Below are the code and all the weights of a small trained network. Each question names an input and a class and asks about switching units off, where a switched-off unit gives its printed mean instead of its output.

import numpy as np


def w(rows, s, z=0):
    codes = np.array(rows[::2]) - 128.0
    scale = np.full(codes.shape[1], s)
    scale[-1] = z or s
    return codes * scale


def f(y):
    return y / 2 * (1 + np.tanh(0.7978845608 * (y + 0.044715 * y**3)))


def log_softmax(a):
    a = a - a.max(-1, keepdims=True)
    return a - np.log(np.exp(a).sum(-1, keepdims=True))


def net(x, mask):
    res = np.array(x, float).reshape(1, 6) / 4 @ E
    y = f(res @ A[0][:, :-1].T + A[0][:, -1])
    res = res + np.where(mask, y, B[0][:, -1]) @ B[0][:, :-1]
    return log_softmax(res[-1] @ U[:, :-1].T + U[:, -1])


A, B = {}, {}
E = w([
[94,215,144,249,76,99,20],'x0',
[200,127,161,121,93,219,96],'x1',
[105,12,17,114,40,91,61],'x2',
[144,77,124,73,206,2,68],'x3',
[209,50,140,160,48,240,162],'x4',
[123,163,102,115,69,151,92],'x5',
],0.0072)
A[0] = w([
[138,107,63,143,81,68,194,76],'n1',
[92,109,187,126,105,110,248,2],'n2',
[116,96,104,127,194,103,148,191],'n3',
[67,135,36,143,72,183,143,174],'n4',
[204,97,143,114,43,176,49,16],'n5',
[180,108,91,89,127,109,161,67],'n6',
[147,55,138,131,200,181,248,155],'n7',
[193,217,245,123,127,117,80,217],'n8',
[112,213,234,93,127,93,95,139],'n9',
[91,106,93,167,91,56,84,166],'n10',
[255,174,191,93,93,212,55,149],'n11',
[95,102,50,244,80,145,110,220],'n12',
[99,72,193,199,91,196,120,255],'n13',
[101,82,122,169,146,53,144,111],'n14',
[142,48,73,134,88,133,169,237],'n15',
],0.0092,0.0037)
B[0] = w([
[89,111,236,18,101,173,147,158],'n1',
[119,219,84,171,196,76,105,159],'n2',
[105,147,31,97,128,128,170,198],'n3',
[174,133,149,45,64,128,104,215],'n4',
[46,150,72,147,216,94,224,214],'n5',
[157,76,164,132,69,142,75,154],'n6',
[162,75,171,95,119,39,73,248],'n7',
[83,102,26,158,116,114,164,244],'n8',
[74,156,86,215,141,190,255,218],'n9',
[146,88,134,88,160,74,28,236],'n10',
[93,65,59,165,147,148,246,245],'n11',
[221,100,138,15,65,108,85,255],'n12',
[75,112,6,35,140,115,157,237],'n13',
[138,147,182,60,155,104,109,187],'n14',
[76,141,96,70,49,142,196,231],'n15',
],0.0077,0.008)
U = w([
[211,25,108,56,13,152,99,252],'0',
[134,133,112,99,241,2,66,176],'1',
[96,144,108,54,121,217,248,50],'2',
[136,215,157,133,194,126,109,1],'3',
],0.0075,0.005)

Each question gives the input, the list of numbers given to net, and the class t.
The units are the neurons (one row each of A and B). Each row of codes is followed by its name. A weight is (code - 128) times the scale printed after its matrix; where a second scale follows, it is the last column's (A, B and U).
mask holds one flag per neuron, in row order. A switched-off neuron (its flag False) gives its mean, the last column of its row in B, instead of its output. The means were averaged over made-up inputs and are rounded, as every weight is.
A unit's drop is (log p(t) with every unit on - log p(t) with that unit switched off) / (log p(t) with every unit on - log p(t) with every unit switched off).
The circuit of an input: a set's keep is (log p(t) with only the set's units on - log p(t) with every unit switched off) / (log p(t) with every unit on - log p(t) with every unit switched off). Starting from the 12 units with the biggest drops (on a tie, the unit counted first), units are removed one at a time, each time the one whose removal leaves the highest keep (on an exact tie, the one counted first), for as long as the keep stays at least 0.8.
circuit, biggest first: the units of the circuit, biggest drop first
unit that matters most: the unit with the biggest drop
top k neurons: the k neurons with the biggest drops, biggest first
drop of u: that unit's drop, to one decimal
input [7,-8,5,-7,-8,2], class 0: circuit, biggest first : n12
input [0,1,-1,2,3,-8], class 1: circuit, biggest first : n12, n7
input [-8,-3,-5,-1,-7,3], class 1: top 4 neurons : n7, n15, n2, n11
input [-4,-7,-3,-6,7,-7], class 0: top 2 neurons : n7, n5
input [-7,7,1,-5,-5,-1], class 0: top 2 neurons : n7, n9
input [-1,-1,0,-2,6,5], class 2: top 4 neurons : n5, n10, n11, n13
input [-2,-7,-1,2,4,-6], class 1: circuit, biggest first : n2, n7
input [-8,-6,-2,-6,2,-8], class 1: circuit, biggest first : n7, n2
input [-4,5,2,-2,7,-3], class 2: top 2 neurons : n5, n11
input [-8,-3,-4,2,2,7], class 0: top 3 neurons : n5, n6, n7
input [3,3,-2,4,-1,-3], class 2: top 3 neurons : n7, n9, n10
input [6,-8,8,7,3,-2], class 0: top 3 neurons : n12, n1, n5
input [-2,-6,-2,-2,3,4], class 0: top 2 neurons : n5, n9
input [5,6,-6,7,-7,-8], class 2: circuit, biggest first : n9
input [-7,-4,-4,-5,-1,-3], class 1: top 2 neurons : n7, n2
input [8,-5,-7,-2,-6,8], class 2: top 3 neurons : n9, n8, n7
input [-8,-2,1,-4,-2,-1], class 0: top 2 neurons : n7, n5
input [-8,-5,-1,-6,4,6], class 0: drop of n8 : 0.0
input [4,4,-6,5,-6,-7], class 2: drop of n9 : 0.7
input [-6,-4,-8,-4,-5,-3], class 1: drop of n2 : 0.2
input [-2,8,1,0,6,5], class 2: unit that matters most : n5
